Look-ups in named tables: a row name and a column name give one cell, copied from the table.

kigo.tsv
	maka	nofinun	zufunes	bav	sefizok	kogomu	bam	fuva	kesit	nateka
seguvun	0.30	0.55	0.56	0.51	0.71	0.27	0.53	0.32	0.64	0.60
lozikaz	0.28	0.55	0.56	0.50	0.72	0.25	0.55	0.32	0.62	0.59
tifemo	0.33	0.50	0.50	0.47	0.76	0.30	0.49	0.32	0.56	0.54
gati	0.65	0.41	0.40	0.45	0.27	0.67	0.42	0.66	0.34	0.36

gati, fuva: 0.66
seguvun, sefizok: 0.71
gati, nateka: 0.36
seguvun, kesit: 0.64
tifemo, nateka: 0.54
lozikaz, maka: 0.28
tifemo, bam: 0.49
lozikaz, zufunes: 0.56
tifemo, nofinun: 0.50
seguvun, nateka: 0.60
lozikaz, kesit: 0.62

gar =
|  | fulapi | ril | zudon | libil | guluf | guro |
|---|---|---|---|---|---|---|
| dubo | 0.848 | 0.433 | 0.474 | 0.424 | 0.665 | 0.358 |
| lov | 0.640 | 0.473 | 0.541 | 0.488 | 0.276 | 0.708 |
| zif | 0.519 | 0.453 | 0.372 | 0.471 | 0.303 | 0.457 |
| bevidi | 0.457 | 0.460 | 0.434 | 0.390 | 0.172 | 0.779 |
| kozelez | 0.407 | 0.520 | 0.541 | 0.599 | 0.589 | 0.265 |
| malepob | 0.652 | 0.467 | 0.414 | 0.683 | 0.436 | 0.967 |
| mogo | 0.430 | 0.476 | 0.455 | 0.350 | 0.231 | 0.461 |
| puniduk | 0.735 | 0.543 | 0.516 | 0.419 | 0.134 | 0.474 |
| zedelof | 0.293 | 0.485 | 0.425 | 0.434 | 0.327 | 0.400 |
| tekep | 0.770 | 0.559 | 0.512 | 0.456 | 0.798 | 0.111 |
| pok | 0.627 | 0.448 | 0.509 | 0.425 | 0.699 | 0.187 |
| kas | 0.514 | 0.511 | 0.429 | 0.535 | 0.307 | 0.575 |
| ged | 0.526 | 0.538 | 0.498 | 0.379 | 0.228 | 0.329 |
| kisev | 0.292 | 0.503 | 0.509 | 0.435 | 0.369 | 0.476 |

kozelez, guluf => 0.589
tekep, fulapi => 0.770
pok, guro => 0.187
mogo, libil => 0.350
pok, zudon => 0.509
tekep, zudon => 0.512
zedelof, guro => 0.400
ged, libil => 0.379
mogo, zudon => 0.455
zedelof, fulapi => 0.293
lov, zudon => 0.541
ged, guluf => 0.228
Which row has the largest fulapi? dubo

fufug =
	gav	gim	tamoke	fufeka	bam	duto	bifu	vupu
lod	-2.8	-6.1	-1.9	1.0	3.9	0.9	-2.6	-6.0
risabib	0.6	1.3	6.4	4.0	0.4	5.5	-8.4	-2.3
zov	-0.8	-4.6	-1.7	0.2	2.5	1.0	-2.2	-4.3
paluv	-1.5	-4.4	-1.9	0.2	2.4	1.2	-2.5	-4.7
vop	-0.1	-2.6	-0.7	-1.1	0.9	0.0	-1.4	-2.3
tonage	6.5	7.1	2.4	-4.5	-8.4	2.6	0.3	4.8
gole	0.7	1.6	6.3	3.8	0.8	7.1	-8.5	-3.1
pimun	-1.4	-4.1	-1.3	-0.2	1.9	0.3	-2.1	-3.1
deguk	-3.5	-3.8	-6.4	-4.0	-1.0	-7.2	5.1	0.4
puzosum	-2.9	-6.1	-2.1	1.1	4.0	0.6	-2.7	-6.0

What is the vupu of lod in fufug?
-6.0
What is the tamoke of pimun in fufug?
-1.3
What is the duto of puzosum in fufug?
0.6
What is the gav of risabib in fufug?
0.6
What is the gav of pimun in fufug?
-1.4
What is the gav of deguk in fufug?
-3.5
What is the bifu of zov in fufug?
-2.2
What is the gim of puzosum in fufug?
-6.1
What is the gim of zov in fufug?
-4.6
What is the bifu of tonage in fufug?
0.3
What is the bam of risabib in fufug?
0.4
What is the gim of tonage in fufug?
7.1
What is the fufeka of paluv in fufug?
0.2

